Z_514: [-102 -232 908 867 -383 -156 482 776]
Z_885: [394 742 -267 -287 682 287 181 -152]
Z_571: [-60 235 651 375 340 -112 894 894]
Z_37: [-286 -525 -123 -548 733 330 400 564]
Z_671: [464 746 -697 -711 933 498 -63 -471]
Z_808: [471 720 -697 498 -711 -63 933 497]
Z_661: [464 746 -697 -711 933 498 -63 573]
Z_343: [-286 -332 -123 -548 733 330 400 564]
Z_741: [742 394 713 701 -406 -60 256 599]
Z_721: [170 -10 313 510 -368 57 -131 -3]
Z_379: [436 746 -557 -580 861 425 30 -356]
loc: [-368] : Z_721, 4
find: [-697 -711 933 498 -63 573] : Z_661
loc: [682] : Z_885, 4
find: [394 742] : Z_885
loc: [340] : Z_571, 4
find: [235 651 375 340 -112 894 894] : Z_571

Z_414: [122 -793 -122 163 -156 272 -168 596 236 -625 294 334 414 -92 462 379 -175 31 -31 341 111 -236 530 572 185 46 1 187]
Z_960: [-94 56 -72 46 -65 33 24 -82 24 -42 -75 59 -62 17 71 11 37 115 -52 -56 65 -29 -3 339 -136 -62 41 -12]
Z_126: [25 -6 3 32 17 39 -41 3 9 12 11 -38 1 -32 9 -25 5 -27 -12 4 3 -2 45 -18 16 3 -8 5]
Z_908: [213 -87 47 284 114 371 -364 -22 95 163 73 -319 -27 -290 50 -200 51 -269 -140 80 1 -72 421 -182 145 58 -32 35]
Z_169: [-94 56 -72 46 -65 33 24 -82 24 -42 -75 59 -62 17 71 11 37 115 -52 -56 34 -29 -3 -7 -136 -62 41 -12]
Z_947: [-419 238 -310 187 -273 134 103 -333 95 -166 -316 245 -270 68 304 68 158 462 -243 -232 155 -130 -19 -40 118 48 -26 29]
Z_712: [-419 238 -310 187 -273 134 103 -333 95 -166 -316 245 -270 68 304 68 158 462 -243 -232 155 -130 -19 -40 -567 -255 177 -56]
Z_538: [224 -92 43 293 124 394 -387 -29 102 173 79 -337 -26 -303 48 -214 62 -276 -143 93 7 -69 439 -191 154 68 -31 37]
Z_686: [-245 145 -178 108 -170 80 62 -201 52 -98 -185 147 -162 42 179 41 95 280 -141 -142 92 -77 -4 -22 -340 -154 105 -34]
Z_517: [37 115 -52 -55 -273 134 103 -333 95 -166 -316 245 -270 -421 304 68 158 462 -243 -232 155 -110 -19 -40 -567 -255 177 -56]
find: [-94 56 -72 46 -65 33 24 -82 24 -42 -75 59 -62 17 71 11 37 115 -52 -56 65 -29 -3 339 -136 -62 41 -12] : Z_960
find: [-31 341 111 -236 530 572 185 46] : Z_414
loc: [179] : Z_686, 14

